Each row is followed by its class number.
[ 145  229  -93  183  343  192  364   17    3  -25   81    3  -17   51
 -315 -175  -14 -159  137 -166 -259 -172 -112 -134  -45 -128 -230  397
 -285   87  -14 -191] => 5
[-433 -559  224  233  275  252  176  178   -9  -80  188  256   11  -51
   45   33 -349 -186  202 -215   60  -62  279 -114 -151  294 -131   -3
 -108  -95  116  322] => 1
[-109  196   39   60 -488  -47 -257  132   -8 -144 -245   99 -409  -17
  -93 -173  -89  101 -422  105  353  103  312  104   59   31   58   73
  219  -94 -162  329] => 3
[ -50 -123  115  165   31  306  165 -173  420   47  272  365 -212   39
 -142  -45    9 -191   -6  286  268   18   44 -201  -10   81 -146  479
 -197 -107   23  121] => 11
[-589  178 -340  -26 -161  -95  198   -2 -289  133  236  224 -197  256
  224 -121  306 -134   25 -170 -319    7  -15    8  -64   -7 -162  257
 -324  114  109 -259] => 12
[ -96  102  -99  122  284 -164  757  206  -47 -128 -159  -48  227   58
  -70  305   14  -72  143 -570   15    3  125  -28  -55 -116 -195  111
 -134  121   42   74] => 4
[-249 -186 -363   81  261   -9   33  487  114   66  135  201 -219 -130
  222  -38 -148 -457  397 -100  324   95  -91  -87   17   51 -314   85
 -121   92  666  114] => 12
[  50   -3 -115   56   25 -106  246   26  -11 -267  -80 -132  129  130
   13  437   87 -300 -233    3  -13  -67 -234   64  -69 -147 -355  341
  -38   11   86 -191] => 7
[-336  -51 -173   80  -67   99 -731 -201  -10   69  246  201 -450  418
  175 -544  314   66 -284  353 -347 -181  126  -87 -156  225  -42  360
 -239 -103 -315   21] => 6
[ 413  241   86 -200   90 -181  -42  191 -132   45  -34   75  -29 -128
 -525  401   38  314   -8  331  123   32    5  226  214  170  -68 -240
  212  -25  181  272] => 3
[  24 -173  -37  -45 -114  -19 -203  194   -2  -86  274  151  101  -25
  -84  -40  -74 -206  126   90  177    8   93  -73   81  290 -207  306
  -36  -47  192   53] => 7
[-100 -224  -28   57  333  171  120  258  150  -71   47   84 -147 -175
   27   95 -291 -533  316 -253  109  103  265   34  -92  222  -53   13
 -145 -255  195  136] => 5
[ -98 -338  206   49  358 -195  -61   71  281 -188  143  185   44 -128
 -193   64 -320 -274  310 -278  155  142  162   31  254  242  139  207
  -69 -117  293  433] => 5
[ 214  124   -1  -14  -20    2  292   28 -194 -179   56 -134  102  -22
 -376   77 -230 -245   88 -314 -161   -5  129  -11   15  -30  -75   44
   38 -288    2 -131] => 2
[ 120  -37 -196   28   -3 -254  371  289  -24 -109   12 -115  153   39
 -255   13   60  -37  132 -203  -14 -175 -187  -27  140 -165 -267  197
   78  214   90   54] => 10
[ 278  -42    1   24   28   13  785  341  -11  -30   45 -135  234  198
 -166   86  161   -4   72  -65  188 -154 -121  -45  161 -142 -349  327
    2   44  425 -342] => 1
[  15   42  -26  132  248   -1  690  233   72 -148 -144  -87   68   89
 -155  226  -61 -292  -65 -266    6 -113  -77  -33   11 -242 -308  210
  -18    0  158   13] => 3
[ 181  183 -253  -71  117 -123   59  319  -12  -18  106 -156   61  107
 -244   38  153 -495  192 -190  -16   10  -92  -16   46 -233 -166  201
   29  -47   60  -53] => 9
[  41   41  -18  281  266  -97  353   53   40 -166 -122 -148  178   86
  -54  -76 -113 -201  178 -273   15    0 -164   62 -109 -153  -98   39
 -115   36   -2   78] => 4
[ 334   -9  -64   14  -49 -101  175  313 -283 -133 -123 -384  193   36
 -140   59   21 -140   79  129  261   36 -144   34   63  -76 -214 -238
  250  -58  297   58] => 0
[  69  -73  242  151  205 -108  435  269   80 -409 -150 -239  137  196
 -208  334 -108 -192 -323   97  216  -94  277  114  104   -4 -141    3
  141  -51  295  619] => 0
[-294 -239  204   99   31   83  170  243  -58 -134  -77   -9   54  -20
  117  165 -174 -301   86 -149  166   67   82   -6  -14   99 -101  122
  125 -208  177   60] => 4
[-103   27  -38 -145 -272  -87  114  -75   28 -156   40  325   -7  254
   88  -57  320   70 -352 -237 -331 -308  -13 -297 -296  214 -456   35
    7  164 -899 -328] => 9
[-105   58   41 -186   86  102  337   10  135 -129  144  176 -127   68
   73   49  -27 -288  213 -163  234    3   97 -117  -50   -9 -265  -73
  -86    9  277   52] => 6
[-200  -88   25  214   82  123   41 -114   38   97  257  236   73   32
   30   22 -109 -204  224   34  127 -131   22 -151 -122  195 -140  444
 -187  -82   74 -183] => 0
[-310  -19  173   20  -51  122 -567 -269  -52  -40  149  177  -24  -98
 -115   70   35 -111  285   16   97   21   20 -131 -122  275 -219   93
  -50  -15 -212  132] => 3
[   9   69 -142  -29  306   87  282  223   89 -150   28   85  -56  -45
    1 -126  -93  -57  298 -111   -9   30   -6  -29   13   95 -234  350
 -215  123  195  100] => 8
[-230  -72  181  155   47  319   16 -134  127 -124  194  -49   57  161
  -36 -446 -263 -205  267   -8  142  144  253  -56    1  149   24  354
 -265 -256   78  296] => 8
[-172  -14  131  170  -45   17 -179   24  166 -193  148   54   17   -8
   80   67  -35 -287   47  242  408   71  238   -2  -31  451  -81   55
 -160  -45    3   95] => 4
[-174  493  -61  -73  -17 -242 -686 -136 -430 -542   36  -55 -168  372
   57 -104   91 -277 -380  -99 -289 -137  185   -2 -308  176 -162 -143
  -16  -27 -471  -48] => 6
[-261  -88   82  -18  -99  239  102  288   29 -163   76  124  -25  -31
   82 -240  -10 -169  106   19  105 -109  122   25  -85  143 -310  344
 -177  293   50  265] => 12
[ 130 -294  127  286  177 -101  296  407 -138   -5   -6 -172  277   48
 -110   42 -128 -292 -112  130  -14 -240 -114  190  -51   11   36 -131
   82   43  -17   12] => 0
[-324  -89  142   99   28  157 -112  -53  114 -272  172  -44  -74   78
    4 -344  -95 -382  339 -116  -13  -14  262  -99 -107  270  -45  231
 -120 -155 -141  204] => 5
[-118  254 -348  -68  318 -269  418  425 -180  -38  -38 -158   20   35
 -247  228  -64  -55  316 -329  -64   17 -143  120  122  -97 -138  -57
 -125  157   98  -75] => 5
[ -10  -54  314  -64  217  117  -40   54   22  -44  -82  104    4 -134
  -85   42 -112 -192  260  -90  230  153   39   38  118  120  -37  114
   21 -132  276  189] => 8
[-197    2  -60  -17 -212  -98  -99   10  212 -119   31   25   63 -125
  262 -227  -25 -514  300    2  230 -112   27   -6  -34  381 -165  122
 -120  -36 -129  -46] => 1
[-138 -162  151  126  132  137  -41   89  112  107 -165   82  -33 -309
   50 -189   -5 -259  413 -143  141  191   37  167   24  196  232  315
 -218  -30 -142   65] => 11
[ 254   79  -40   43  399  -19  407  -47 -257 -110  -49  -98   90   70
 -130   24   22  -43  113 -458 -346   20 -262  218  -77 -334  -33   98
 -284  118  141 -278] => 11
[  35   29  238  -47 -189   27  199 -297  275 -273  -28  146  -96 -187
   21  -27  -68 -233  108 -146   39 -107  194  -59  -50  294  -88  209
   17 -166 -180  -93] => 3
[ -51   14 -261  215  363 -138  263  472  -86  -33 -122 -337  251  -30
 -194  110 -324 -387  216 -408  139   98   23  -14  207 -108 -144  -19
  -95 -106  402  138] => 3
[ -19 -437  155   47  107   66  -66  117  277  -97   39   30   71  -20
  201 -377 -233 -617   24  -53  167 -128 -113   82  -53   42  -14  133
 -132    9  -95  157] => 5
[ 333  -15 -169  115  302 -140  845  338  -10 -219  -78   65  110  -79
 -245  147 -200 -231   23 -355  -69 -204  -69  -82   30  -11 -363  281
  -94   66  159 -160] => 6
[ 233 -665  359   77  174 -432  797   10  290 -457 -120    6   65   51
   84  236 -271  223 -150 -142  321 -138  285  112  214  297   43 -157
  265 -145  526  385] => 8
[ 125 -130  119   77  278   49 -152  109  211   24  307  220   52  -68
 -199 -176 -270 -349  353  -28  172  -44  109  -40    3  215   50   41
  -58 -147  112  169] => 10
[-125 -164  254   36   58  244   -7 -176  103   -7   81   77  208 -203
   21 -304 -122 -278  473  -84   23  -94   64 -176 -173  269 -140  -62
  -79   12 -251  273] => 8
[-199  231  -56   71 -460  -95 -175  -22   78 -323 -232   47   63  215
  418 -268   31 -300 -582   62   71 -115  -99   74  -65  -18 -496  196
 -132  214   52  219] => 11
[ 254   57  -42  126   64  -38  589  202  -86  -44   98 -423  436  231
 -148  -23 -346 -169  120   37  121 -205  -54  143   53 -189 -146  -45
   36 -182  570  -13] => 12
[-455 -153   60  111  236  101  241  188  146   35  341  236  -76  131
  -20  -62 -193 -241  139  -49  -70  -85  335  -83  -18  169   55   26
 -152  -62  138  276] => 2
[ -65  128   22  -87  -90  -18 -223   72 -407 -111 -133  -50  161  291
   88  123  245  -12 -507 -141 -163  168   28 -147 -132  -35 -124 -168
   97  -43 -453 -177] => 9
[-264 -261  147   31  145   59  -22  119   77 -107  -47  132 -246 -159
  -26 -101   44 -297  222   45  260  159  200  143   86  452   44  250
 -261  -53  -61  304] => 12
[-145 -294  162   97  204  -14  173   54   74  -50  112   55   37 -174
  -73 -181  -19 -369  307  -26   26 -118   42  -92   74  236  103  200
  -89   64 -126  187] => 0
[  57   30  266 -115  -59   50 -255   58  297   42   47  508  -68 -264
 -154  -65  -19 -268  173  107  271  101   26   35  110  297 -111  223
  -39   31   58  312] => 7
[  76  -38  190   57  112  -75  313  -24  -39 -394   76 -226  395  185
  -94  147  -30 -197  -38 -212 -102  -45  113  -73   27  -39  -61  238
   58  -54   65   25] => 10
[  38 -126 -105  160  334  -33  410  415  -59  -98 -146 -310  171  118
   22 -104  106 -511  212 -395  -90  -28  -95   15  -20 -194 -144  184
  -57   -9  118  -85] => 9
[ 185  257  209  160 -151   53 -426   12 -166 -172 -227 -450  319  203
  -42 -231  131   63  -99  196 -167 -132 -113  152 -200 -114  -31 -104
  204   41 -286  -36] => 2
[-213  153  -84  101   17  -31 -362  191   23   63  -15   42  -71   -2
   61   86  101 -165  109  242  178  175 -103  126   21  114   14  189
  -82   32   44 -102] => 2
[-169  192  -34  147   -9  250  149  144  159  -15  145  125  -69  -58
 -102 -212 -192 -343   61   31    8  107   32   -3  -38  -61   56  320
 -228   55 -195   48] => 9
[  80  -45  -75  190  318   96  480  329  -34    4 -194 -239  119   20
 -212   59  -90  -44  270 -431   52   78  -25   23    8 -272  -83  118
  -79   -5  158  -80] => 2
[ -86 -300   36  178  -68   72 -214  -53  146 -134   55  133   73  -31
  189 -259 -258  -83    4  -38  -13 -213   11  -87 -156  242 -286   72
  -90   50    7   92] => 2
[ 271  -35  209 -274  260 -208  409  137   87  -79 -313 -148  206   68
   64   85 -211  138  -98   23  403  -74  -52  123  321   58   22 -138
  105  -59  329  210] => 0
[ 163  126   74   57  147   13  717  123   88  -54  -58  -12  216    2
  -90    5  -79 -303  129 -235  140   47    3   12   11  -70  -22  143
 -124  -11   36 -142] => 5
[ 244  371  169  147  -12  -46 -240  -92   33 -189   18 -243   13  156
 -291  -47  175 -203  120  217   17 -239  -98   78 -129  -61 -168 -127
  158   -4  -23    5] => 0
[-535  107  -80   39 -218  300 -144  118  118   90  -50  167  -97  -99
  353 -251   51 -424   -1  235  320  119   52  -97  -57   80 -111  455
 -264  195 -164  249] => 0
[  64 -167  -37   96  359 -191  684  275  -67 -111   41 -167  287   76
 -142  290   10 -189  290 -319  219  -86   11   29  119   55 -247   44
 -166   78  407  -51] => 11
[-237   45  123 -129   69  152 -657  -38 -152 -174  136  -11 -124 -143
   25 -174 -270 -544  215 -102  -86  167  214  -22   46  106   98   26
   32 -272  277  296] => 2
[-144   38 -113   83  118 -106   36  264 -272  -76  121  -79  216  -14
  -21  -30   23 -246   86  -53  -73   82   13   67   79   99   -6  139
 -203  219   76   66] => 9
[-227  245  103  -86  -96 -188 -185   -8   37 -352  -73  -59  138  344
  147  172   57 -172 -373   42   26  -14   41   22 -130  195 -202 -192
   20  -66 -467   47] => 4
[-159   -1   62   60   71   58 -361  222  -32   32  153  -95  170    7
 -181 -287 -212 -201  492 -321   24   26  161   44    2   66  -11  -45
  -42  -83   71  197] => 3
[-284 -182  206  -91  333  117   58  142  -81 -139  351  284 -140  160
 -119 -139 -171 -438  305 -466 -266   -1  233  -86 -142   96  -44  -72
  -29 -252   99  134] => 12
[ -60  -89   20   98 -172 -249  164  231   54 -265 -124 -347  356   -5
  -34 -114 -197 -390  -74  -40  109 -167   31   60  160   72  -21  145
   84    5  -89  220] => 7
[ 142   34   48  -20  163  163 -234   83   97  -12  -32  259 -188 -199
  -99  -58  -15 -301  262  -78   85   23   53  -52 -130   77 -219  128
   27  -57  132  208] => 2
[-331 -187  346  182  210  -58 -471   16   49  -20  113  185  114  -33
    3  441   34 -362  143  196  315   92  109  -24    2  391  -42  -14
   67 -128  216  145] => 2
[-212 -183  -23   66   37 -330  467  -53  -37 -155   41  -21 -108  139
   28    9   79 -299 -193 -101 -437 -302 -162  -12   39   24   31  -40
   86 -109 -215 -173] => 11
[  32  -45 -104   -2  103 -151  600  299  -38  -48  -90  -15  300   99
   23  362   48 -461 -214 -249  -36    1 -159  -30   39 -167 -315   48
   -5   23  103  -73] => 9
[-159  -85  266  -57  166 -108   91 -123  -26 -260  -11  125 -178   38
 -117  206  114 -113  357 -297   45   30   16  -72  -46  325 -198  -84
   85 -222   -2 -183] => 12
[ 215  -44  -13  -14   72  -66 -223    7   -7   57 -122  -55   63  -91
  -14  137  277 -267  284 -171  -58   70 -131  108  -47  -50 -158   47
   28  -77  208 -111] => 6
[-121  301   62   -8   98  -14 -245 -188 -133 -256 -286  131  -89  231
  488  251  459  -20 -487  162 -186 -184 -122   58 -327   50 -463   73
  -98  314   11  -72] => 0
[-121  681  -90 -314 -684 -264 -472  -43 -248 -310  303   96  -98  151
 -308  137  458  213 -141   98 -128   26  125  -24  132   74 -260  120
  135  314 -133 -115] => 10
[-335 -147  199  -55   98   91 -199   98  -60 -290  215 -103   -8  154
   97 -107 -243 -294  278 -131  102  109  200  -59   63  176   -6   43
   58 -248  319  125] => 9
